Below is a small trained network, with its code and all its weights. Each question gives an input and a class and asks what happens when units are switched off, that is, made to give their printed mean instead of their output.

import numpy as np


def w(rows, s, z=0):
    codes = np.array(rows[::2]) - 128.0
    scale = np.full(codes.shape[1], s)
    scale[-1] = z or s
    return codes * scale


def norm(h):
    return h / np.sqrt((h * h).mean(-1, keepdims=True) + 1e-5)


def f(y):
    return np.maximum(y, 0)


def log_softmax(a):
    a = a - a.max(-1, keepdims=True)
    return a - np.log(np.exp(a).sum(-1, keepdims=True))


def net(x, mask):
    res = np.array(x, float).reshape(1, 5) / 4 @ E
    u = 0
    for l in range(2):
        y = f(norm(res) @ A[l][:, :-1].T + A[l][:, -1])
        res = res + np.where(mask[u : u + 15], y, B[l][:, -1]) @ B[l][:, :-1]
        u += 15
    return log_softmax(norm(res)[-1] @ U[:, :-1].T + U[:, -1])


A, B = {}, {}
E = w([
[43,41,35,191,129,65,197,193,78,154,210],'x0',
[84,132,140,175,239,168,150,81,127,92,161],'x1',
[182,229,95,207,150,173,64,214,52,104,166],'x2',
[109,91,150,19,123,134,86,147,52,72,155],'x3',
[108,196,254,102,198,10,161,221,113,166,133],'x4',
],0.0063)
A[0] = w([
[135,137,197,47,163,175,87,48,235,168,74,54],'0.n1',
[65,110,191,82,144,138,99,99,68,8,141,60],'0.n2',
[163,183,107,204,162,130,180,84,202,234,70,1],'0.n3',
[154,124,115,34,178,121,150,155,77,67,89,67],'0.n4',
[115,119,175,171,202,193,179,124,172,87,138,51],'0.n5',
[108,127,152,130,208,175,78,124,115,166,187,120],'0.n6',
[88,157,109,101,234,133,140,77,172,80,126,69],'0.n7',
[149,172,212,98,162,74,121,181,190,147,159,42],'0.n8',
[113,107,158,76,155,109,156,81,166,136,93,58],'0.n9',
[98,97,113,77,117,132,74,130,52,56,107,47],'0.n10',
[196,184,163,121,150,159,89,116,137,94,153,97],'0.n11',
[185,141,146,83,2,117,149,201,145,190,88,55],'0.n12',
[111,55,103,38,159,65,139,102,149,117,95,43],'0.n13',
[96,45,121,147,169,110,193,148,115,108,157,88],'0.n14',
[78,144,124,97,157,95,136,180,148,128,124,47],'0.n15',
],0.0088,0.0048)
B[0] = w([
[170,93,166,116,63,111,132,118,59,125,105,254],'0.n1',
[151,165,151,116,128,138,111,121,181,180,193,205],'0.n2',
[135,167,204,113,120,136,83,117,169,217,246,209],'0.n3',
[160,170,154,182,158,106,97,127,179,210,182,184],'0.n4',
[117,126,129,47,129,98,121,145,202,80,159,178],'0.n5',
[99,136,110,114,105,90,111,140,138,60,126,174],'0.n6',
[119,97,118,69,124,62,119,127,144,36,154,184],'0.n7',
[89,66,157,113,198,123,104,114,82,150,70,206],'0.n8',
[115,144,139,167,129,162,195,137,166,101,94,193],'0.n9',
[146,150,143,173,142,141,126,115,190,189,190,193],'0.n10',
[177,96,166,131,78,150,147,162,61,103,94,194],'0.n11',
[83,123,132,75,166,70,101,126,181,2,208,212],'0.n12',
[89,168,160,196,88,161,164,157,182,153,124,208],'0.n13',
[191,110,161,119,64,82,142,119,70,120,111,209],'0.n14',
[112,112,110,110,150,149,119,79,99,137,94,158],'0.n15',
],0.0092,0.0074)
A[1] = w([
[170,123,73,129,71,210,72,83,147,137,132,55],'1.n1',
[155,65,71,114,93,203,131,44,162,90,115,160],'1.n2',
[126,144,155,133,97,80,72,144,140,77,106,100],'1.n3',
[176,55,219,128,74,98,148,159,142,88,152,137],'1.n4',
[132,199,110,106,166,128,131,206,129,53,156,126],'1.n5',
[146,86,169,154,95,69,196,30,85,169,142,122],'1.n6',
[148,142,112,64,166,118,160,110,146,88,157,1],'1.n7',
[97,66,97,129,149,91,128,144,81,137,174,78],'1.n8',
[180,204,83,153,174,165,45,255,50,122,127,97],'1.n9',
[189,146,74,175,127,157,119,97,129,79,137,104],'1.n10',
[199,150,148,58,157,177,120,92,127,161,46,73],'1.n11',
[121,115,150,110,170,98,58,99,139,232,158,98],'1.n12',
[86,84,49,155,129,63,212,170,90,202,196,97],'1.n13',
[77,144,120,92,202,63,135,142,114,139,39,62],'1.n14',
[137,115,75,94,56,81,55,115,180,134,129,134],'1.n15',
],0.0087,0.0037)
B[1] = w([
[107,87,147,116,199,86,164,139,88,184,145,163],'1.n1',
[69,159,180,123,225,62,151,205,44,178,104,174],'1.n2',
[174,93,33,131,120,99,148,109,108,81,149,167],'1.n3',
[133,140,3,205,133,190,128,140,119,124,135,249],'1.n4',
[130,70,92,109,111,95,196,132,187,138,116,162],'1.n5',
[115,166,97,142,107,162,96,167,131,133,72,200],'1.n6',
[118,92,68,141,186,107,147,141,161,104,166,138],'1.n7',
[165,129,146,155,110,126,69,82,138,92,105,156],'1.n8',
[29,136,149,152,53,167,206,87,204,163,50,171],'1.n9',
[129,88,151,107,171,90,115,116,167,126,67,150],'1.n10',
[161,180,129,133,73,42,109,177,86,115,148,149],'1.n11',
[145,108,34,150,165,181,100,94,118,196,174,175],'1.n12',
[254,178,220,47,96,157,65,109,109,83,119,183],'1.n13',
[104,98,91,143,232,187,160,129,56,151,113,147],'1.n14',
[112,142,153,116,232,128,128,128,154,99,143,174],'1.n15',
],0.0079,0.013)
U = w([
[245,142,160,131,32,122,97,142,52,70,88,185],'0',
[162,155,148,132,123,139,98,127,199,237,233,156],'1',
[98,87,131,131,235,102,150,163,42,182,75,180],'2',
[123,93,86,97,138,60,147,150,200,8,165,153],'3',
[70,128,123,163,25,166,228,148,197,142,30,157],'4',
[146,105,49,156,116,187,118,104,123,118,118,181],'5',
[82,112,105,70,74,152,117,55,123,135,112,6],'6',
[95,138,89,93,89,145,109,57,120,137,97,2],'7',
],0.013,0.0047)

Each question gives the input, the list of numbers given to net, and the class t.
The units are the neurons (one row each of A and B). Each row of codes is followed by its name. A weight is (code - 128) times the scale printed after its matrix; where a second scale follows, it is the last column's (A, B and U).
mask holds one flag per neuron, layer by layer. A switched-off neuron (its flag False) gives its mean, the last column of its row in B, instead of its output. The means were averaged over made-up inputs and are rounded, as every weight is.
A unit's drop is (log p(t) with every unit on - log p(t) with that unit switched off) / (log p(t) with every unit on - log p(t) with every unit switched off).
The circuit of an input: a set's keep is (log p(t) with only the set's units on - log p(t) with every unit switched off) / (log p(t) with every unit on - log p(t) with every unit switched off). Starting from the 12 units with the biggest drops (on a tie, the unit counted first), units are removed one at a time, each time the one whose removal leaves the highest keep (on an exact tie, the one counted first), for as long as the keep stays at least 0.8.
circuit, biggest first: the units of the circuit, biggest drop first
most important unit: the unit with the biggest drop
top k neurons: the k neurons with the biggest drops, biggest first
top k neurons in layer l: the k neurons of layer l with the biggest drops, biggest first
input [8,3,-1,4,-8], class 0: circuit, biggest first	[1.n13 0.n14]
input [7,3,-7,-7,-3], class 0: top 3 neurons	[1.n13 0.n14 0.n2]
input [-2,-4,-6,5,7], class 2: most important unit	0.n8
input [-4,4,5,-3,-1], class 4: top 2 neurons	[0.n11 0.n12]
input [2,7,7,-5,-1], class 3: circuit, biggest first	[0.n5 0.n6]
input [-6,-7,1,7,3], class 1: top 4 neurons in layer 0	[0.n4 0.n10 0.n2 0.n7]
input [7,-2,7,5,2], class 0: top 2 neurons	[1.n13 1.n8]
input [-4,5,7,4,-2], class 4: top 2 neurons	[1.n9 0.n11]
input [-5,3,-2,7,-7], class 1: top 4 neurons in layer 0	[0.n2 0.n10 0.n4 0.n8]
input [-1,-8,-8,3,8], class 2: top 2 neurons in layer 1	[1.n14 1.n9]
input [-6,6,8,-4,8], class 2: top 3 neurons	[0.n8 1.n14 0.n13]
input [0,7,-1,-6,6], class 3: top 2 neurons	[0.n5 0.n7]
input [-4,-4,5,-7,-8], class 2: circuit, biggest first	[1.n1 1.n2]
input [-8,5,-3,-2,-7], class 0: top neuron in layer 1	[1.n11]
input [-5,-8,-8,-3,3], class 3: top 3 neurons	[0.n12 1.n9 1.n3]
input [-5,-4,7,1,-6], class 4: top 3 neurons	[1.n9 0.n11 0.n1]
input [-6,0,-7,-2,8], class 2: top 2 neurons in layer 0	[0.n8 0.n14]
input [5,-8,-8,-8,-3], class 1: top 2 neurons	[0.n3 0.n7]
input [-3,5,3,0,7], class 2: top 2 neurons in layer 0	[0.n8 0.n12]
input [-1,1,-6,3,-8], class 2: circuit, biggest first	[1.n2]
input [2,8,7,-6,6], class 3: top 2 neurons	[0.n5 0.n6]
input [3,8,6,-4,-7], class 3: top 3 neurons	[0.n5 0.n6 0.n1]
input [-2,8,-2,-1,6], class 3: top 3 neurons in layer 0	[0.n7 0.n5 0.n6]
input [5,3,7,6,-6], class 4: top 2 neurons in layer 0	[0.n3 0.n12]
input [-3,8,-7,-7,-2], class 3: top 2 neurons in layer 0	[0.n7 0.n5]
input [4,-6,-1,0,5], class 3: top 2 neurons	[0.n12 1.n2]
input [1,0,7,-2,3], class 4: circuit, biggest first	[1.n9]
input [5,2,2,-5,-7], class 2: top 2 neurons in layer 1	[1.n2 1.n1]
input [4,-4,-1,-2,3], class 0: top 2 neurons in layer 0	[0.n5 0.n14]
input [2,-4,6,7,6], class 1: top 3 neurons	[0.n4 0.n10 1.n2]
